Here is a tiny trained network, its code and every weight. The questions are about switching its units off for an input and a class, where a switched-off unit gives its printed mean instead of its output.

import numpy as np


def w(rows, s, z=0):
    codes = np.array(rows[::2]) - 128.0
    scale = np.full(codes.shape[1], s)
    scale[-1] = z or s
    return codes * scale


def f(y):
    return np.maximum(y, 0)


def log_softmax(a):
    a = a - a.max(-1, keepdims=True)
    return a - np.log(np.exp(a).sum(-1, keepdims=True))


def net(x, mask):
    res = np.array(x, float).reshape(1, 6) / 4 @ E
    y = f(res @ A[0][:, :-1].T + A[0][:, -1])
    res = res + np.where(mask, y, B[0][:, -1]) @ B[0][:, :-1]
    return log_softmax(res[-1] @ U[:, :-1].T + U[:, -1])


A, B = {}, {}
E = w([
[114,38,70,104,100,140,97,43,104,66,193,2],'x0',
[100,126,130,137,127,80,120,137,129,109,123,141],'x1',
[77,74,160,147,146,100,119,193,66,176,160,108],'x2',
[45,103,170,59,180,227,107,74,81,52,128,226],'x3',
[141,141,120,76,141,149,119,119,170,157,149,123],'x4',
[108,122,104,195,178,111,150,138,137,79,105,123],'x5',
],0.0047)
A[0] = w([
[119,43,82,96,160,123,54,37,152,115,218,33,48],'N1',
[102,42,98,139,62,126,66,52,118,94,176,39,25],'N2',
[87,130,77,225,221,136,203,154,170,38,107,111,190],'N3',
[18,88,190,30,214,192,58,46,27,3,136,231,95],'N4',
[109,199,208,157,193,133,142,192,218,220,47,211,8],'N5',
[128,216,233,133,178,104,173,191,148,214,41,218,6],'N6',
[29,31,192,169,163,100,74,224,27,242,206,113,233],'N7',
[190,152,104,34,110,197,94,77,247,165,165,140,180],'N8',
[132,117,110,184,81,28,139,146,173,176,145,107,115],'N9',
],0.0038,0.002)
B[0] = w([
[80,210,196,204,214,101,45,67,56,141,205,176,192],'N1',
[87,213,122,174,180,90,49,55,4,166,201,200,184],'N2',
[85,66,184,100,48,186,210,157,211,148,122,182,177],'N3',
[215,194,36,42,209,100,172,190,88,64,59,22,255],'N4',
[40,208,104,189,161,110,67,68,28,211,206,144,206],'N5',
[57,191,127,220,198,119,12,66,59,136,176,141,210],'N6',
[218,96,121,47,122,64,194,58,208,66,52,223,239],'N7',
[152,77,167,133,184,142,209,124,207,76,143,195,210],'N8',
[189,193,113,74,112,112,237,173,124,81,90,99,179],'N9',
],0.0041,0.0042)
U = w([
[179,120,151,131,175,122,179,134,177,97,141,140,243],'0',
[195,83,108,101,136,82,197,71,175,97,68,193,207],'1',
[203,199,18,56,172,105,170,227,77,102,51,25,104],'2',
[48,207,144,223,163,132,3,60,39,171,214,159,6],'3',
[64,29,164,121,80,166,204,152,230,142,125,183,148],'4',
[94,53,154,120,76,169,163,148,206,129,105,142,100],'5',
],0.0035,0.0023)

Each question gives the input, the list of numbers given to net, and the class t.
The units are the neurons (one row each of A and B). Each row of codes is followed by its name. A weight is (code - 128) times the scale printed after its matrix; where a second scale follows, it is the last column's (A, B and U).
mask holds one flag per neuron, in row order. A switched-off neuron (its flag False) gives its mean, the last column of its row in B, instead of its output. The means were averaged over made-up inputs and are rounded, as every weight is.
A unit's drop is (log p(t) with every unit on - log p(t) with that unit switched off) / (log p(t) with every unit on - log p(t) with every unit switched off).
The circuit of an input: a set's keep is (log p(t) with only the set's units on - log p(t) with every unit switched off) / (log p(t) with every unit on - log p(t) with every unit switched off). Starting from all 9 units, units are removed one at a time, each time the one whose removal leaves the highest keep (on an exact tie, the one counted first), for as long as the keep stays at least 0.8.
circuit, biggest first: the units of the circuit, biggest drop first
most important unit: the unit with the biggest drop
top k neurons: the k neurons with the biggest drops, biggest first
drop of u: that unit's drop, to one decimal
input [2,-4,5,7,3,-7], class 2: most important unit -> N4
input [8,-7,-2,-2,7,8], class 3: circuit, biggest first -> (N1 N2)
input [8,3,-7,-5,6,-6], class 3: circuit, biggest first -> (N1 N2)
input [-2,-1,5,8,-3,7], class 2: top 2 neurons -> (N4 N8)
input [8,3,-7,-6,-6,-4], class 3: circuit, biggest first -> (N2 N1)
input [-8,5,-6,6,7,6], class 3: top 4 neurons -> (N5 N6 N7 N9)
input [8,-7,-5,1,7,-7], class 3: top 3 neurons -> (N1 N2 N7)
input [-8,1,5,-6,6,-1], class 3: drop of N6 -> 0.7
input [0,-3,4,7,5,4], class 2: drop of N4 -> 0.9
input [-2,7,1,8,6,-6], class 2: drop of N1 -> 0.0
